Below are the code and all the weights of a small trained network. Each question names an input and a target symbol and asks about switching units off, where a switched-off unit gives its printed mean instead of its output.

import numpy as np


def w(rows, s, z=0):
    codes = np.array(rows[::2]) - 128.0
    scale = np.full(codes.shape[1], s)
    scale[-1] = z or s
    return codes * scale


def f(y):
    return y / 2 * (1 + np.tanh(0.7978845608 * (y + 0.044715 * y**3)))


def softmax(a):
    e = np.exp(a - a.max(-1, keepdims=True))
    return e / e.sum(-1, keepdims=True)


def log_softmax(a):
    a = a - a.max(-1, keepdims=True)
    return a - np.log(np.exp(a).sum(-1, keepdims=True))


def net(x, mask):
    ids = ['Θβεμξσψ'.index(c) for c in x.split()]
    T = len(ids)
    res = E[ids] + P[:T]
    u = 0
    for l in range(2):
        r = res
        for j in range(2):
            rows = slice(4 * j, 4 * j + 4)
            q, k, v = (r @ M[l][rows].T for M in (Q, K, V))
            z = softmax(np.where(np.tri(T) > 0, q @ k.T / 4**0.5, -1e9)) @ v
            o = O[l][rows]
            res = res + np.where(mask[u + j], z, o[:, -1]) @ o[:, :-1]
        u += 2
        y = f(res @ A[l][:, :-1].T + A[l][:, -1])
        res = res + np.where(mask[u : u + 4], y, B[l][:, -1]) @ B[l][:, :-1]
        u += 4
    return log_softmax(res[-1] @ U[:, :-1].T + U[:, -1])


Q, K, V, O, A, B = {}, {}, {}, {}, {}, {}
E = w([
[152,129,145,110],'Θ',
[224,76,133,173],'β',
[149,89,2,19],'ε',
[159,126,138,112],'μ',
[99,119,117,167],'ξ',
[169,124,139,119],'σ',
[154,134,143,105],'ψ',
],0.0092)
P = w([
[108,89,255,11],'0',
[187,142,42,111],'1',
[147,100,29,121],'2',
[114,138,56,147],'3',
[93,189,79,164],'4',
[85,243,99,172],'5',
],0.0035)
Q[0] = w([
[151,184,113,69],'L0H1',
[146,153,155,104],'L0H1',
[179,93,206,148],'L0H1',
[100,201,250,107],'L0H1',
[79,161,145,108],'L0H2',
[97,78,108,139],'L0H2',
[164,85,94,136],'L0H2',
[115,123,107,111],'L0H2',
],0.02)
K[0] = w([
[123,159,197,102],'L0H1',
[151,135,168,149],'L0H1',
[205,51,151,189],'L0H1',
[190,200,180,255],'L0H1',
[105,177,79,110],'L0H2',
[89,109,119,166],'L0H2',
[108,73,156,138],'L0H2',
[79,108,125,126],'L0H2',
],0.019)
V[0] = w([
[181,115,47,71],'L0H1',
[197,94,192,122],'L0H1',
[102,141,120,135],'L0H1',
[71,139,168,169],'L0H1',
[76,87,154,158],'L0H2',
[79,130,103,1],'L0H2',
[182,16,158,47],'L0H2',
[152,193,96,92],'L0H2',
],0.0086)
O[0] = w([
[101,244,149,185,230],'L0H1',
[207,168,175,68,165],'L0H1',
[102,98,110,141,105],'L0H1',
[128,37,104,100,51],'L0H1',
[117,101,93,55,113],'L0H2',
[227,41,205,178,102],'L0H2',
[253,227,184,95,253],'L0H2',
[134,111,172,219,106],'L0H2',
],0.0077,0.0025)
A[0] = w([
[112,120,175,131,3],'L0N1',
[49,62,127,121,51],'L0N2',
[8,84,88,127,85],'L0N3',
[206,78,78,179,61],'L0N4',
],0.017,0.002)
B[0] = w([
[121,198,150,125,81],'L0N1',
[208,230,215,63,159],'L0N2',
[248,222,109,204,253],'L0N3',
[198,85,106,232,170],'L0N4',
],0.014,0.0024)
Q[1] = w([
[170,112,126,41],'L1H1',
[84,154,131,160],'L1H1',
[95,83,7,165],'L1H1',
[64,92,165,153],'L1H1',
[158,110,182,164],'L1H2',
[119,133,117,121],'L1H2',
[133,154,107,83],'L1H2',
[106,120,97,140],'L1H2',
],0.017)
K[1] = w([
[136,113,213,210],'L1H1',
[143,164,60,87],'L1H1',
[209,8,114,53],'L1H1',
[80,81,36,141],'L1H1',
[133,134,211,161],'L1H2',
[128,117,111,125],'L1H2',
[146,164,78,89],'L1H2',
[108,113,102,121],'L1H2',
],0.014)
V[1] = w([
[123,85,161,71],'L1H1',
[74,172,117,181],'L1H1',
[132,182,144,171],'L1H1',
[74,114,186,87],'L1H1',
[218,63,107,9],'L1H2',
[134,124,150,97],'L1H2',
[191,100,125,140],'L1H2',
[141,134,217,102],'L1H2',
],0.011)
O[1] = w([
[169,121,64,153,76],'L1H1',
[151,98,208,110,39],'L1H1',
[96,124,168,79,255],'L1H1',
[200,97,86,142,20],'L1H1',
[5,151,140,210,226],'L1H2',
[97,107,142,139,147],'L1H2',
[101,164,80,125,245],'L1H2',
[88,64,114,98,224],'L1H2',
],0.011,0.0055)
A[1] = w([
[186,163,118,89,2],'L1N1',
[36,69,39,49,229],'L1N2',
[101,109,115,6,172],'L1N3',
[187,7,177,253,146],'L1N4',
],0.012,0.0018)
B[1] = w([
[205,112,110,43,150],'L1N1',
[96,83,56,58,255],'L1N2',
[174,161,10,139,180],'L1N3',
[64,83,102,2,163],'L1N4',
],0.013,0.0071)
U = w([
[142,156,120,77,12],'Θ',
[127,112,121,127,2],'β',
[47,158,231,151,197],'ε',
[149,183,47,253,254],'μ',
[204,88,104,122,146],'ξ',
[46,82,90,60,193],'σ',
[122,124,126,124,13],'ψ',
],0.005,0.004)

Each question gives the input, a string of symbols that net reads in full, and the target symbol t.
The units are the heads (4 rows each of Q, K, V and O) and the neurons (one row each of A and B). Each row of codes is followed by its name. A weight is (code - 128) times the scale printed after its matrix; where a second scale follows, it is the last column's (O, A, B and U).
mask holds one flag per unit, layer by layer, with each layer's heads first. A switched-off unit (its flag False) gives its mean, the last column of its rows in O or B, instead of its output. The means were averaged over made-up inputs and are rounded, as every weight is.
A unit's drop is (log p(t) with every unit on - log p(t) with that unit switched off) / (log p(t) with every unit on - log p(t) with every unit switched off).
The circuit of an input: a set's keep is (log p(t) with only the set's units on - log p(t) with every unit switched off) / (log p(t) with every unit on - log p(t) with every unit switched off). Starting from all 12 units, units are removed one at a time, each time the one whose removal leaves the highest keep (on an exact tie, the one counted first), for as long as the keep stays at least 0.8.
circuit, biggest first: the units of the circuit, biggest drop first
unit that matters most: the unit with the biggest drop
k most important neurons: the k neurons with the biggest drops, biggest first
k most important neurons of layer l: the k neurons of layer l with the biggest drops, biggest first
heads that matter: for each layer, one digit per head in row order, 1 if its drop is at least 0.15 and else 0, layers parted by /
drop of u: that unit's drop, to one decimal
input ψ ξ ε, target ξ: 2 most important neurons : L1N1, L0N4
input β ξ ψ ε β, target ε: circuit, biggest first : L0H1, L1H1
input ξ ε ξ ξ, target ξ: heads that matter : 10 / 01
input ε ξ ξ ψ, target ξ: unit that matters most : L0H1
input σ ε ξ ξ Θ, target ξ: 2 most important neurons of layer 1 : L1N3, L1N1
input β ε σ, target ε: heads that matter : 11 / 00
input ξ ε ξ β, target ξ: circuit, biggest first : L1H2, L0H1
input ψ β ξ β ξ, target μ: circuit, biggest first : L0H2, L0N3, L0H1, L1H1
input ξ β ξ β ξ β, target ε: 4 most important neurons : L0N3, L1N2, L1N3, L1N1
input Θ ξ β, target σ: heads that matter : 00 / 00
input μ ε ψ, target ε: circuit, biggest first : L0H1, L1H1
input ξ ε ψ β ξ σ, target ξ: 2 most important neurons of layer 1 : L1N3, L1N1
input β ξ σ β, target μ: heads that matter : 11 / 10
input ε ψ ξ ξ, target ξ: heads that matter : 10 / 11
input ξ μ ξ ξ ξ ξ, target Θ: 2 most important neurons : L0N3, L0N2
input ξ ξ ξ ε, target ξ: 4 most important neurons : L1N1, L0N2, L0N4, L0N3
input ξ ξ β, target σ: 2 most important neurons of layer 0 : L0N4, L0N2
input ξ μ ξ, target μ: drop of L1H2 : 0.1
input ξ ψ ξ μ ξ ξ, target Θ: drop of L1N3 : 0.2
input β ξ β, target μ: drop of L0N3 : 0.0
input σ ξ ξ ξ, target ε: drop of L1H1 : 1.5
